Here is a tiny trained network, its code and every weight. The questions are about switching its units off for an input and a class, where a switched-off unit gives its printed mean instead of its output.

import numpy as np


def w(rows, s, z=0):
    codes = np.array(rows[::2]) - 128.0
    scale = np.full(codes.shape[1], s)
    scale[-1] = z or s
    return codes * scale


def norm(h):
    return h / np.sqrt((h * h).mean(-1, keepdims=True) + 1e-5)


def f(y):
    return y / 2 * (1 + np.tanh(0.7978845608 * (y + 0.044715 * y**3)))


def log_softmax(a):
    a = a - a.max(-1, keepdims=True)
    return a - np.log(np.exp(a).sum(-1, keepdims=True))


def net(x, mask):
    res = np.array(x, float).reshape(1, 4) / 4 @ E
    u = 0
    for l in range(4):
        y = f(norm(res) @ A[l][:, :-1].T + A[l][:, -1])
        res = res + np.where(mask[u : u + 10], y, B[l][:, -1]) @ B[l][:, :-1]
        u += 10
    return log_softmax(norm(res)[-1] @ U[:, :-1].T + U[:, -1])


A, B = {}, {}
E = w([
[121,190,65,112,99,163,36,247],'x0',
[123,67,249,116,211,222,72,158],'x1',
[199,152,190,89,173,31,117,166],'x2',
[254,57,44,151,175,164,171,160],'x3',
],0.0095)
A[0] = w([
[149,84,171,19,131,155,219,30,146],'L0N1',
[108,163,12,185,132,52,172,88,116],'L0N2',
[83,75,134,235,73,190,74,98,73],'L0N3',
[103,185,45,70,186,153,55,194,210],'L0N4',
[115,52,114,40,81,115,118,136,55],'L0N5',
[104,78,203,158,87,100,229,110,1],'L0N6',
[69,180,154,163,21,233,130,82,115],'L0N7',
[203,136,166,100,167,37,85,161,45],'L0N8',
[165,142,188,40,172,3,77,122,106],'L0N9',
[10,178,196,69,83,92,93,91,10],'L0N10',
],0.006,0.0095)
B[0] = w([
[147,216,124,191,150,141,79,80,197],'L0N1',
[158,86,203,93,89,151,94,126,200],'L0N2',
[174,183,172,168,128,125,181,175,137],'L0N3',
[161,194,150,146,148,143,128,43,254],'L0N4',
[110,105,75,75,150,143,134,103,102],'L0N5',
[110,151,98,126,170,134,144,70,117],'L0N6',
[122,170,150,90,151,127,184,145,179],'L0N7',
[133,143,155,154,129,111,188,191,135],'L0N8',
[147,181,179,149,113,145,200,168,177],'L0N9',
[11,162,150,86,162,98,143,124,142],'L0N10',
],0.012,0.0065)
A[1] = w([
[182,148,51,215,160,205,148,183,128],'L1N1',
[131,202,84,86,124,154,56,206,76],'L1N2',
[103,96,206,110,188,247,76,175,34],'L1N3',
[59,144,88,186,173,148,225,228,43],'L1N4',
[131,170,30,105,6,39,155,117,77],'L1N5',
[112,72,155,176,146,83,193,50,3],'L1N6',
[140,195,184,191,101,177,146,76,162],'L1N7',
[136,170,85,133,102,170,58,194,58],'L1N8',
[222,22,32,98,147,134,145,155,77],'L1N9',
[60,122,96,171,76,248,196,106,17],'L1N10',
],0.011,0.0057)
B[1] = w([
[38,124,149,52,201,62,154,120,186],'L1N1',
[143,168,163,249,167,121,124,38,155],'L1N2',
[143,27,154,196,69,88,109,131,177],'L1N3',
[136,123,168,53,62,133,156,65,125],'L1N4',
[129,8,220,250,120,128,78,151,173],'L1N5',
[152,199,130,238,214,180,60,76,146],'L1N6',
[159,113,105,53,88,145,101,85,251],'L1N7',
[159,160,159,236,178,188,93,64,142],'L1N8',
[38,86,127,59,234,78,186,118,161],'L1N9',
[218,235,226,187,91,28,193,225,160],'L1N10',
],0.012,0.014)
A[2] = w([
[154,124,80,105,136,128,149,170,141],'L2N1',
[135,38,140,157,83,147,114,160,118],'L2N2',
[27,170,134,133,72,112,81,162,116],'L2N3',
[151,154,103,173,151,140,122,60,99],'L2N4',
[39,161,3,145,145,179,94,228,54],'L2N5',
[117,120,74,151,94,131,161,107,96],'L2N6',
[99,106,104,54,98,125,117,114,131],'L2N7',
[154,139,12,128,123,195,110,233,5],'L2N8',
[134,123,95,149,109,174,137,161,57],'L2N9',
[174,173,158,169,128,125,189,214,120],'L2N10',
],0.017,0.026)
B[2] = w([
[138,146,130,78,128,117,131,89,131],'L2N1',
[158,62,112,132,119,62,71,119,253],'L2N2',
[16,93,114,95,185,88,160,83,187],'L2N3',
[144,195,103,151,122,225,81,123,239],'L2N4',
[86,140,200,126,204,81,176,154,128],'L2N5',
[130,137,184,249,153,129,144,100,113],'L2N6',
[134,101,65,85,114,157,102,133,161],'L2N7',
[168,147,36,98,240,88,132,144,128],'L2N8',
[131,122,131,162,143,55,159,109,126],'L2N9',
[183,190,187,67,36,83,179,155,218],'L2N10',
],0.016,0.0056)
A[3] = w([
[141,42,139,208,105,105,114,152,2],'L3N1',
[110,54,127,149,83,79,85,136,94],'L3N2',
[138,162,161,154,105,146,196,217,150],'L3N3',
[180,89,44,126,46,134,61,157,124],'L3N4',
[159,192,107,167,187,202,63,137,14],'L3N5',
[84,102,18,97,130,116,90,224,131],'L3N6',
[3,137,155,103,124,120,124,111,107],'L3N7',
[146,93,74,120,211,141,187,171,16],'L3N8',
[163,164,134,205,194,201,123,90,20],'L3N9',
[160,53,143,172,113,92,93,96,48],'L3N10',
],0.015,0.0084)
B[3] = w([
[163,11,170,156,88,98,46,238,200],'L3N1',
[163,93,152,136,127,144,125,196,231],'L3N2',
[197,166,162,66,76,69,221,136,184],'L3N3',
[155,83,110,47,146,158,137,146,198],'L3N4',
[210,111,56,120,125,247,111,52,237],'L3N5',
[239,127,109,81,108,231,142,30,142],'L3N6',
[130,89,54,123,193,127,139,154,215],'L3N7',
[14,87,105,151,186,85,135,92,153],'L3N8',
[88,215,107,183,114,181,114,110,254],'L3N9',
[143,98,104,203,98,168,92,152,244],'L3N10',
],0.016,0.0074)
U = w([
[146,203,117,209,154,182,90,45,147],'0',
[155,45,160,185,119,107,69,168,141],'1',
[42,112,119,117,222,83,160,87,152],'2',
[172,200,177,115,102,67,174,146,139],'3',
[163,121,70,71,103,161,137,128,143],'4',
[112,189,22,168,109,131,134,253,4],'5',
[106,174,26,176,101,151,160,249,4],'6',
],0.029)

Each question gives the input, the list of numbers given to net, and the class t.
The units are the neurons (one row each of A and B). Each row of codes is followed by its name. A weight is (code - 128) times the scale printed after its matrix; where a second scale follows, it is the last column's (A, B and U).
mask holds one flag per neuron, layer by layer. A switched-off neuron (its flag False) gives its mean, the last column of its row in B, instead of its output. The means were averaged over made-up inputs and are rounded, as every weight is.
A unit's drop is (log p(t) with every unit on - log p(t) with that unit switched off) / (log p(t) with every unit on - log p(t) with every unit switched off).
The circuit of an input: a set's keep is (log p(t) with only the set's units on - log p(t) with every unit switched off) / (log p(t) with every unit on - log p(t) with every unit switched off). Starting from the 12 units with the biggest drops (on a tie, the unit counted first), units are removed one at a time, each time the one whose removal leaves the highest keep (on an exact tie, the one counted first), for as long as the keep stays at least 0.8.
circuit, biggest first: the units of the circuit, biggest drop first
most important unit: the unit with the biggest drop
k most important neurons: the k neurons with the biggest drops, biggest first
k most important neurons of layer l: the k neurons of layer l with the biggest drops, biggest first
drop when u is switched off: that unit's drop, to one decimal
input [-6,-1,-7,-2], class 3: circuit, biggest first : (L1N10)
input [-7,-8,6,1], class 1: 2 most important neurons : (L1N5; L0N4)
input [6,-8,-3,5], class 1: 2 most important neurons : (L1N5; L0N1)
input [0,4,-4,-5], class 2: circuit, biggest first : (L0N10; L2N3)
input [-6,5,1,8], class 2: 2 most important neurons : (L0N4; L1N9)
input [-6,1,-8,-7], class 3: circuit, biggest first : (L1N10; L0N4)
input [5,-7,7,-1], class 1: 2 most important neurons : (L1N5; L1N10)
input [0,-1,2,-5], class 2: circuit, biggest first : (L0N10; L2N3)
input [-6,1,-1,-7], class 2: 2 most important neurons : (L0N10; L0N4)
input [-7,6,8,-7], class 3: 3 most important neurons of layer 3 : (L3N5; L3N9; L3N10)
input [-1,-2,-2,4], class 2: 2 most important neurons : (L1N9; L0N4)
input [-5,-6,2,4], class 1: 3 most important neurons : (L1N5; L0N4; L1N2)
input [-2,5,-7,-6], class 3: 2 most important neurons of layer 1 : (L1N10; L1N1)
input [-3,-4,0,-3], class 1: 2 most important neurons : (L0N4; L1N5)
input [-8,3,5,7], class 0: most important unit : L0N1
input [3,1,-1,-1], class 4: 3 most important neurons : (L0N4; L1N7; L2N7)
input [-1,-5,7,3], class 3: 2 most important neurons : (L2N10; L0N9)
input [-6,3,6,-2], class 0: 2 most important neurons : (L1N10; L0N1)
input [4,-3,4,6], class 2: 2 most important neurons : (L0N1; L1N9)
input [-8,7,2,4], class 0: circuit, biggest first : (L0N1)
input [-4,5,8,-4], class 3: drop when L0N9 is switched off : 1.5
input [-1,-7,5,2], class 1: drop when L1N5 is switched off : 5.8
input [0,-8,-1,6], class 1: drop when L1N5 is switched off : 3.7
